Each row is followed by its class.
[-393   76 -361  -27   42  -38 -115  331  165 -194  -74 -202   94 -468
   27 -360  -57 -172  -52   44 -289  159  200   38  -28 -287  150  316
 -178  388    3  144 -143 -204  438  -94   -2  149]	moru
[ 218   82  365  -95  257 -172  148  -29 -258  -65  152  -56 -218  264
  -95   27 -159  150   43  -20  375   71  477   46 -150  144  203 -180
  134   46  -32  -27   14 -101 -262   24  183 -199]	kanu
[ 119  271 -523  -69 -344  104  -94  215   77  550 -263  334  139  157
  241  184  245 -281  335   67 -333  122 -269 -149  304   -3  -95  128
 -113 -232  -26 -415  -86  314  151  -37 -224   14]	numu
[ 271  -77 -261  -53 -231  170 -131 -236  127  745   58  317  274  164
  332   72  122  -34  159 -260 -124    9 -106 -117  285  148  118  184
   37 -302   85 -212   30  298  -73  -20  -79   49]	moru
[-410  611  -34  219  353   84  323 -492 -332  334 -153 -268    2  -60
  -46  197  -27  -73 -184   41 -384  -21 -388  101  -11  124 -129  475
  494 -353 -422  -94  734 -278   68 -227  150  181]	kela
[ 267  188  122  -58    6  -49  183  -27 -269  194  133 -102  -92   -9
  234  138   16  268  -22  224  144   32  358  136 -116  208  282 -137
  133  188  -47  -51   96 -310 -234 -161   47 -217]	numu
[ 156  148  189   57  106  101  200   49 -160  186  263   40 -136  265
   51 -164   -5  188   -8  143  239   58  402  -60 -119  179  495 -131
   12  180   38 -167  236  -71 -212  -49  134 -182]	kela
[-145  507 -379  237  342 -158 -144  -99  302  437 -149   80  121  -30
 -130 -292 -281 -258 -143 -227 -209  211  -78    7  -77  325 -428  136
  265 -345 -730 -368  588  153   56   42 -302  -71]	kela
[ 452  193  305  -99   19   18  118 -131 -172  419  111 -105 -255  118
  110  212  107  220  -12   17  242   49  343  149  -59  281  486 -108
  272  104 -156  -59  138 -327 -514 -182  165 -316]	Tutep
[-230  184 -145  267  492  -77 -116 -387  172  223  -10  103  647   91
    9  -25 -312 -431 -210 -304 -158  -45  -69   23  -11  268 -542  322
  309 -180 -165  -87  317   86  271   96   24  -69]	kela
[-408   57 -424  -17   70  -85 -146  327  119 -131  -72 -205   94 -445
   64 -341  -55 -182  -36   30 -306  152  254   82   18 -240  156  338
 -198  369   13  112  -61 -189  433  -95  -28  159]	kela
[-381   22 -432  -64  119 -121 -173  311  173 -177  -53 -227  103 -475
   62 -379  -65 -147  -27   17 -258  167  282   59  -28 -250  175  338
 -187  405  -35  110 -129 -227  339  -61  -44  128]	nid
[-420  111 -391   -1  133  -82  -97  266   82 -178  -57 -238   25 -466
   41 -326  -96 -102  -38   53 -322  154  261   99  -69 -230  206  336
 -151  420  -10  130  -66 -262  336 -109   12  131]	Tutep
[-375   42 -381  -18  104  -65 -121  302  113 -230  -46 -243   65 -490
   98 -349  -98 -111  -74   83 -306  160  258   80  -37 -242  194  331
 -180  424   38  151  -89 -292  397  -99    4  165]	nid
[-146  203 -176  222   23  157 -417 -284  418  104 -207  179  151   18
  355  -31  -67 -271   32 -254 -109  103  -94 -182  316 -240   18  386
 -219  112  190 -110 -371  138  312  -58 -173   81]	kanu
[ -32   92  221   51  255   91  182   42  -98 -132   85  -38 -275  112
  -17   -4  -73  174  -36   57  264  152  356  -80 -159   68  273  -51
   44  223   55  -43 -109 -197 -162  -52   83  -75]	numu
[ 104   40  205  146  223   60  210  -96  -18  -31   94   32   28  256
  -23   53   68   55  -43   23  299  -25  195   65  -31  220  255   12
  126  229  -62 -239  248  -54 -122  -20  116  -57]	moru
[-282  523 -446 -155 -332   80 -133   91  -14  540 -180  330  246 -102
  148 -114  145 -244  148   38 -338   50 -132  -94  130 -109  213  129
  -17  -66  -62 -193  117  137  237 -174 -105  -98]	Vog
[-173  474 -315  345  299   -7  505 -275 -256  -37  157 -215  260 -182
 -188 -257 -209  179  -41  342 -534    5   59  171 -212   55  525  224
 -129  -24 -266 -281  631  -94  406  -69   10  280]	numu
[ 158  182  130  550  611 -144   92 -450 -101  153 -130 -396 -408   23
  -46  235 -168   31 -263 -191 -202   37  -65  315 -255  290  -38  222
  266 -243 -312  -86   59 -403 -163   69  145   67]	numu
[ 157    7  295    3   77  111  122 -166  -38  149  113  -47 -103   43
   98   38  116  181  -53  -74  350   13  220   94  -39  125  278   44
  147   85  -70  -80  -10 -196 -266  -99  154  -89]	kanu
[ -65  217 -339  -88 -120   68   27 -113  122  591 -175  396  447   44
   35  265   23 -162  257  233 -333  -85 -274 -169  296   84  -14  364
   94 -186  -92 -362  -25  393  -37 -105  160   27]	moru
[ 148   47   44  -75  331   33  172   83  -67  114  219 -162 -192  188
   82 -114   -7   61   71   70  227  112  529   12 -118  148  556   87
  117  204 -158 -161  155 -173 -242  -14  129  -52]	lubur
[ 426 -146   12  318   38   45  134 -448   60  501  209 -100  460 -187
  264   28 -123   75 -350   90 -161 -168  -68  237   98  144   92  249
  -78  109 -127  159  367 -317  133 -193  177  105]	bisu
[  97  214 -127  536  597 -103  410 -644   32 -177  -86 -130  100 -109
  461  -22  -31  113 -253  -39 -326   49  119   92 -298   82    0  214
  -46  -85 -301 -324 -294 -207  205 -147  -87  241]	bisu
[ -49   43 -195 -199 -440  110  -73 -108  -19  328  -41  283  578  -93
  335  244  149  -49  376  123 -123 -157 -204   -3  292  -83   86  232
  -86 -104  232 -120 -211  158   83  -42  191   69]	moru
[  96  151 -316  -91  -80  164  -75  -57   44  479  -77  229  282  -22
   71  122 -113 -260  281   35 -404   14  -89  -77  239  -34   56  465
    4 -275   21 -251 -106  242   65   11  254  200]	lubur
[ 374   74  224  -67  108   18  148   50 -268  110  119  -54  -50    1
   34   73  119  131  -61   99  235   56  413   65  -73  242  503 -127
  217   88  -66  -90  105 -300 -258 -120  167 -137]	damo
[-137  645  162  287  255   81  370 -517  -74  108  -21  -53 -234 -128
  -32    6 -325  -69   30   97 -217   11  -74  310 -189   37 -287   63
  341 -528 -388 -336  -72   33  256 -142 -185   74]	Vog
[ 198  194  165   13  153  122   68   74  -73   -3  194  -60  -11   52
   85  -96   10  188  -27   67  241  -28  372   34 -121  163  486  -13
  115  281  -85  -98  199 -309 -214  -61  128  -84]	zoru
[-318  418 -572  165  448 -223 -192 -494    4  -26 -147 -102   40 -231
  -43 -287 -518  -28    3   30 -456 -171  363  383   45  155  615  248
   -4 -296 -391 -256   81  178   64  -82  -58  527]	zoru
[-367  315 -294 -138  269  -40 -262 -584  -94  232 -127   69 -428   92
  158   -9 -277  -82 -281 -114  -26  -89  -52  246  372   88  225   87
 -173 -206 -138  -77  598  -59  -46 -159 -401  194]	damo
[-346   -1 -374  -31  140  -37 -155  297  187 -197  -37 -196  116 -455
   63 -354  -97 -172  -58   -3 -241  151  249   81   -9 -218  143  364
 -148  398    1  135 -139 -232  374  -78    2  165]	nid
[ 407  188  275  -52  -27  145  214   11 -153  186  170  -37 -178  227
   58   25   55  106  -89  138  244   10  179  143  -81  191   70  -48
  194   46  -51 -214  282 -139  -34 -110  -16 -215]	damo
[ 484   14  274   71  -21  119  136   11   35  216   94  -43 -259  103
  208   38  168  150    5    3  191   48  244  122  -13  184  374   -2
  101   51  -68 -285   74 -281 -243 -106   76  -48]	lubur
[  68   53 -292 -151  -21  221  -77  131   92  509  -40  311  182  100
  225  127 -123 -182  380  -67 -349  120  -71 -133  112   44   69  525
   19 -295  125 -175 -414  268   56   -1  239  179]	nid
[ 211   82   85 -249  138    0  105  -85 -128  248  249 -215 -274  272
   50    6   -4  228 -112   42  284   71  434  105   52  215  532   18
   62  279   -2 -142  376 -201 -383 -106  -64 -129]	damo
[-135  254  -70   98  165 -174   38 -478 -277  162 -141  -30  206 -100
  -26  -21 -233  -66 -123  302 -125 -135 -122  157   13   13  218  118
  -33 -267 -301  118  197  -52   58 -238  137   69]	bisu
[-366   51 -422  -47  180  -82 -120  352  125 -177  -19 -248   51 -456
   22 -378 -106 -153  -35   58 -307  155  283   90  -44 -219  150  357
 -176  402  -10  102  -57 -281  367  -73  -39  124]	Tutep
[-180   23 -215   80   31   73 -224   15  205  253  -90  216  228  298
  -15   47  -16 -393  447 -223 -127   16 -135 -102  389  -42  104  355
  -87  -80  111 -180 -132  433  -81  115  205  160]	damo
[ 275  231  391   69   71   52  242  -40 -165  156  205  -85 -238  265
  -16  -29  118  229  -29   46  331    0  322   97 -108  153  555 -109
  172  135 -134 -117  221 -127 -172 -141  127 -147]	numu
[ 139  197   91   62  121   20  181 -131 -151  346   97  -37 -245  -22
  200   25   36  328 -191  159   37  -61  427   83  -60  142  654   62
    1  263  -52 -132  241 -432 -219 -228  150   -1]	damo
[-389  498  -50   64 -419  318 -154 -320  184   38   15  221   57 -171
   20 -107  -72   -6  205  -37 -247   31 -324  -16  253 -127   50   32
   -8 -259  146 -327  154  513  211   26 -228   87]	moru
[ -17  240  214    8  199    9  134 -144 -194   42  143 -184 -352  103
  -11   -6  -72  352  -12   38  410   56  366  192 -116  234  590  -80
  192  235 -109 -124  212 -323 -450 -102   72  -61]	kanu
[-782  550 -101   83 -293   -2    3 -354 -241 -396  -94 -631  329  -75
  125  -48  -39   36  -55  310 -610   96 -307  -72  110 -268  433   55
 -337   94  337  450  208  129  273 -180  125  -29]	damo
[ 153   58 -203  101 -122  247 -163 -373  333  463  -20  384  251  134
  170  -63 -169 -109  175 -200 -197  -74  -54  -30  413  -26   91  409
 -105 -246  158 -358  -37  384  290  -74  -92  271]	moru
[ -16   17 -337  -63  -33  149   59 -403  -30  601 -123  486  436  -62
  259  340 -220 -132  284   34 -269 -116 -387   69  289   28 -245  579
   91 -330  133 -238 -190   77  181 -143  119  278]	moru
[-370   61 -397   -7  128  -53 -142  376  150 -176  -30 -224   99 -443
   30 -394  -83 -172  -26   16 -297  158  257   57  -23 -221  163  345
 -165  362  -23  126  -73 -203  414  -67    6  159]	kela
[-335  244 -416 -137 -247  295 -153 -358  200  715  -82  290  310  296
  231  305 -127 -158  254 -130 -226  -44 -467 -111  422  -58 -252  665
  -20   36  188 -247  362  212  -60  -60 -129  198]	numu
[-307  383 -254   22 -113   79   -5 -377   69  562 -220  220  214  -44
  198  232 -114  -77  234  -13 -398   54 -127 -202  166 -143 -173  374
    2 -251   -8 -164  -65  165  135 -101   -3   13]	Vog
[-336   54 -416  -35  119  -91 -156  306  134 -147  -52 -256   52 -428
   46 -341 -106 -136  -64   28 -263  171  273  105   -3 -199  192  324
 -192  358   -8  100 -110 -250  353  -55   -8  165]	nid
[ -61   27 -207  -44  -67  272 -112  -89  156  632  131  314  345  184
  173  157  -97 -252  156 -231 -161   85 -110  -82  315   97 -125  426
 -141 -204  152 -208  109  374  111  101    6  134]	numu
[-350   30 -361    7  118  -74 -135  323  126 -232  -36 -232   69 -441
   25 -379  -90 -154   13   26 -283  141  264  100  -31 -234  190  315
 -148  356   26  100 -128 -209  390  -75  -16  180]	bisu
[ 172  -20  242  297  277  406   76 -530  253  124   21 -102   40   41
  -62  -60   82  -71 -568  -86 -273 -210 -290  -77  195   57 -247  354
 -117 -646  -81 -257  316   68  352   54  -11  264]	numu
[-472  899 -143  283  260   62   77 -308  -32  108 -186  -22  282  -48
 -167   93 -354  137 -454 -251 -157   31 -345  230 -270  390 -145  246
  237   37 -418  -89  574 -309  110  -71  182  122]	kanu
[ 185   63  231  -51  123   57  178  -76  -72  -10  241  -45   11  120
   44  -33   36  147    2   25  345   19  407  102  -28  172  418  -92
  157  252   40 -182  102 -148 -212  -62   52 -118]	kanu
[-132  252 -375 -125 -376  112 -290  115   60  439 -172  225   50   30
  228  -60  -45 -286  168   -8 -374   51 -292  -45  426 -120   58  120
  -60 -387  196  -19  -24  281  499 -159 -218  154]	kanu
[-105  266 -244 -114 -490  243 -130 -159  141  498  -49  167   87  243
  308  180 -156 -115  220   74 -289  114 -240  -79  433  -37 -154  122
 -161 -416  305 -205  173  425  430    4 -223   91]	kela
[ 167  382  304   99   82  112  257 -148  -26  245  171  -71 -255  238
 -121 -111 -107  171 -147   88  227  141  320  -67 -162   41  367  -21
  163  222  -83 -201  310 -175  -53 -127   55 -229]	lubur
[-326  757  -22  398  211  145   57 -274   46  265   70 -113    0  111
  -70 -298 -492   -7 -275 -151 -287  303  -26  -87 -159    7 -160  276
 -138 -203 -181  -66  307  164  495  -34 -104   17]	nid
[ 457  -14  357 -105  256   76   91   -8   14  -30  106  -19 -169   62
  -57  113   76  232  -88 -124  457   20  292   45  -92  241  264   13
  240  153 -184 -152 -101 -283 -428  -54  167 -124]	lubur
[-119  318 -319  -41 -252  137 -127 -210  -28  558   34  316  174 -168
  321   78 -296   51  183  187 -450  -42   98  -65  149  -37  201  245
  -75 -357  159 -191 -142  339  274  -50   -1  237]	damo
[ 457  212   85  333  310   32  130 -184  -45  166   60   96  268  -92
  -37 -411 -335 -396 -107  295 -473  -65  -32  -73 -103  -87 -178  215
  -16 -578 -374  -93  322   40  553  -73  111   34]	lubur
[ -17  269  257  -28   -6   68   62  -29  -62   97   93  -85 -259  148
  116   -8   25  199  -81  -99  291  131  292   22    0  168  230 -144
  152  230   11  -91  330 -289 -289 -142  -98 -177]	nid
[-386   74 -369  -15  123  -72 -167  308  150 -197  -57 -226   57 -410
   61 -346  -84 -197  -55    3 -291  133  234  106   13 -225  163  346
 -149  359   -7  117  -46 -204  424  -75  -23  178]	nid
[-409   81 -383  -31   52  -52 -181  304  125 -184  -93 -206   31 -505
   70 -324  -92 -121  -55   13 -268  157  224  133  -19 -225  177  323
 -172  353    4  134 -133 -242  399 -115  -30  191]	bisu
[ 669 -152   54  381  282 -108  266   83   23  267  128  -46  304   17
   93 -280  164 -109   85   28 -428 -131  205  -41 -209  187  112   43
  182 -491 -354 -175 -235  160   61   32  353   46]	Vog
[-474  159 -344    6  176  -18 -132  229  177 -166  -29 -231   45 -405
    6 -383 -163 -133  -76  -14 -264  165  262   56  -26 -256  184  426
 -183  407    1   90  -81 -235  366  -82    6  182]	nid
[-442  745 -174  256  346   -9   71 -232   -3  118    9 -200  327  -87
 -178 -151 -254  258 -240 -161 -210  125 -132 -145  -32  125    8  334
  -75 -135 -348 -189  578 -215  221   -8 -127  184]	numu
[-400   54 -353  -18   92  -44 -184  320  146 -228  -66 -224   71 -455
   58 -333  -72 -143  -60    0 -277  138  196   65   15 -258  120  359
 -193  379   46  121 -107 -225  417  -49  -16  186]	Vog
[ -65  324  214   42  325   -5   52  -95  -95   97  191 -145 -281  289
   32 -149 -306   67 -153 -132  277   88  483   96 -108  192  190 -109
   93   97  -55  -37  242 -241 -151   -9  -17  -86]	Vog
[  56  -33  188  -86  345    8  148   56 -171  168    6  123 -156   78
 -150   48  117  -28  -27  -51  320   23  383   11   -7  217  268   25
  259  -79 -173 -189   63 -137 -235  -91  134  -64]	nid
[ 101  325  -56  179  -19  325 -106 -434  219  351   69  132  120   91
  229  -58 -264 -236  179  -34 -223   91 -269  -64  320 -162 -106  376
  -63 -339  128 -201 -126  243  383  -43 -128   72]	damo
[-133  463 -417  257  242 -162  196 -655 -122  429  212 -402  156 -255
  366   43 -309   56 -260  255 -644  176  107  302  -45  315  188  -32
 -280 -426 -369 -203  705   53  226  145 -183  -16]	kela
[ 143  -93 -293   -2  217   -7   22 -273   -6  171  -66 -247   93 -164
  353   85 -130  -30  -93  107 -368 -170  141  369  171  188  357  281
   58  -20  -96  149  304 -432  129 -250   86  262]	bisu
[-466  283 -149  310  550   35  444 -421    6  192  230 -171  445 -166
 -150 -175 -289  124 -342   15  -66  188  128 -273 -324   16 -124  126
  -69   58 -406  177  -67   58   46   -6  153  -41]	bisu
[-289  356 -360    2 -202  -10 -192 -394   20  365 -251  374  186  182
   83  319 -352  -86  186  -21 -279  -81 -267  -62  385 -112 -187  244
 -281  -68  224 -179   17  279   37    7    8  211]	kanu
[-434  100 -385   -9   34  -48 -154  292  128 -238  -36 -239   74 -495
   88 -367  -77 -130  -14   41 -269  144  219   90    8 -271  168  288
 -215  375   33   96  -72 -213  406  -59  -36  160]	lubur
